Here is a tiny trained network, its code and every weight. The questions are about switching its units off for an input and a target symbol, where a switched-off unit gives its printed mean instead of its output.

import numpy as np


def w(rows, s, z=0):
    codes = np.array(rows[::2]) - 128.0
    scale = np.full(codes.shape[1], s)
    scale[-1] = z or s
    return codes * scale


def norm(h):
    return h / np.sqrt((h * h).mean(-1, keepdims=True) + 1e-5)


def softmax(a):
    e = np.exp(a - a.max(-1, keepdims=True))
    return e / e.sum(-1, keepdims=True)


def log_softmax(a):
    a = a - a.max(-1, keepdims=True)
    return a - np.log(np.exp(a).sum(-1, keepdims=True))


def net(x, mask):
    ids = ['ΓΘΞΠαβζμφ'.index(c) for c in x.split()]
    T = len(ids)
    res = E[ids] + P[:T]
    u = 0
    for l in range(3):
        r = norm(res)
        for j in range(2):
            rows = slice(2 * j, 2 * j + 2)
            q, k, v = (r @ M[l][rows].T for M in (Q, K, V))
            z = softmax(np.where(np.tri(T) > 0, q @ k.T / 2**0.5, -1e9)) @ v
            o = O[l][rows]
            res = res + np.where(mask[u + j], z, o[:, -1]) @ o[:, :-1]
        u += 2
    return log_softmax(norm(res)[-1] @ U[:, :-1].T + U[:, -1])


Q, K, V, O = {}, {}, {}, {}
E = w([
[51,255,32],'Γ',
[159,99,147],'Θ',
[125,184,139],'Ξ',
[140,126,170],'Π',
[13,83,151],'α',
[79,26,106],'β',
[252,112,78],'ζ',
[95,229,114],'μ',
[70,69,46],'φ',
],0.021)
P = w([
[254,166,153],'0',
[211,180,68],'1',
[202,200,36],'2',
[188,227,13],'3',
[180,175,42],'4',
[165,188,26],'5',
[171,177,57],'6',
[167,159,65],'7',
[171,178,54],'8',
[179,202,38],'9',
],0.0024)
Q[0] = w([
[153,129,196],'L0H0',
[135,80,86],'L0H0',
[3,128,115],'L0H1',
[183,141,193],'L0H1',
],0.039)
K[0] = w([
[243,152,177],'L0H0',
[117,46,105],'L0H0',
[226,185,2],'L0H1',
[30,87,175],'L0H1',
],0.02)
V[0] = w([
[252,119,43],'L0H0',
[113,102,60],'L0H0',
[158,142,138],'L0H1',
[114,134,165],'L0H1',
],0.013)
O[0] = w([
[142,73,228,1],'L0H0',
[149,11,125,167],'L0H0',
[165,122,185,157],'L0H1',
[121,169,113,74],'L0H1',
],0.012,0.0023)
Q[1] = w([
[151,163,67],'L1H0',
[75,104,101],'L1H0',
[139,106,126],'L1H1',
[251,128,85],'L1H1',
],0.023)
K[1] = w([
[125,47,44],'L1H0',
[83,161,136],'L1H0',
[169,166,168],'L1H1',
[253,168,114],'L1H1',
],0.019)
V[1] = w([
[253,125,68],'L1H0',
[142,139,110],'L1H0',
[157,161,121],'L1H1',
[219,115,72],'L1H1',
],0.029)
O[1] = w([
[247,177,6,241],'L1H0',
[126,150,113,202],'L1H0',
[157,107,92,82],'L1H1',
[233,185,88,249],'L1H1',
],0.022,0.0018)
Q[2] = w([
[107,49,5],'L2H0',
[156,120,116],'L2H0',
[161,82,98],'L2H1',
[155,150,213],'L2H1',
],0.027)
K[2] = w([
[143,3,161],'L2H0',
[147,136,117],'L2H0',
[133,59,130],'L2H1',
[162,117,190],'L2H1',
],0.032)
V[2] = w([
[141,106,82],'L2H0',
[180,71,165],'L2H0',
[154,113,114],'L2H1',
[8,140,170],'L2H1',
],0.011)
O[2] = w([
[96,98,86,114],'L2H0',
[131,182,27,77],'L2H0',
[90,152,161,97],'L2H1',
[255,104,33,254],'L2H1',
],0.0071,0.0057)
U = w([
[188,104,218,125],'Γ',
[30,177,5,2],'Θ',
[115,104,82,86],'Ξ',
[28,161,167,128],'Π',
[247,94,123,95],'α',
[130,172,140,121],'β',
[120,211,179,145],'ζ',
[150,108,124,125],'μ',
[151,114,84,223],'φ',
],0.016,0.0089)

Each question gives the input, a string of symbols that net reads in full, and the target symbol t.
The units are the heads (2 rows each of Q, K, V and O). Each row of codes is followed by its name. A weight is (code - 128) times the scale printed after its matrix; where a second scale follows, it is the last column's (O and U).
mask holds one flag per head, layer by layer. A switched-off head (its flag False) gives its mean, the last column of its rows in O, instead of its output. The means were averaged over made-up inputs and are rounded, as every weight is.
A unit's drop is (log p(t) with every unit on - log p(t) with that unit switched off) / (log p(t) with every unit on - log p(t) with every unit switched off).
The circuit of an input: a set's keep is (log p(t) with only the set's units on - log p(t) with every unit switched off) / (log p(t) with every unit on - log p(t) with every unit switched off). Starting from all 6 units, units are removed one at a time, each time the one whose removal leaves the highest keep (on an exact tie, the one counted first), for as long as the keep stays at least 0.8.
circuit, biggest first: the units of the circuit, biggest drop first
unit that matters most: the unit with the biggest drop
which heads matter: for each layer, one digit per head in row order, 1 if its drop is at least 0.15 and else 0, layers parted by /
drop when u is switched off: that unit's drop, to one decimal
input μ Π μ, target Θ: unit that matters most	L1H1
input β μ μ Π Π Π α Θ μ Π, target Π: which heads matter	10 / 01 / 00
input Θ β μ μ μ, target ζ: which heads matter	10 / 00 / 10
input Θ Γ Π μ μ Π α Γ, target Π: which heads matter	00 / 10 / 00
input Π β Ξ Ξ, target ζ: which heads matter	10 / 00 / 00
input μ φ α μ Ξ, target Π: which heads matter	11 / 01 / 00
input Π Π β α μ Θ α, target Π: which heads matter	00 / 10 / 00
input β Π μ μ μ Γ μ μ Ξ μ, target ζ: which heads matter	10 / 10 / 10
input β β α μ, target Π: which heads matter	00 / 11 / 00
input μ μ μ, target Θ: which heads matter	10 / 01 / 01
input Π α μ Ξ, target Π: drop when L1H0 is switched off	0.7
input μ Π ζ Θ Θ, target Γ: drop when L0H0 is switched off	1.2
input Θ Θ μ μ Π, target Γ: drop when L1H0 is switched off	0.7
input ζ μ μ μ β μ Ξ, target ζ: circuit, biggest first	[L2H1]
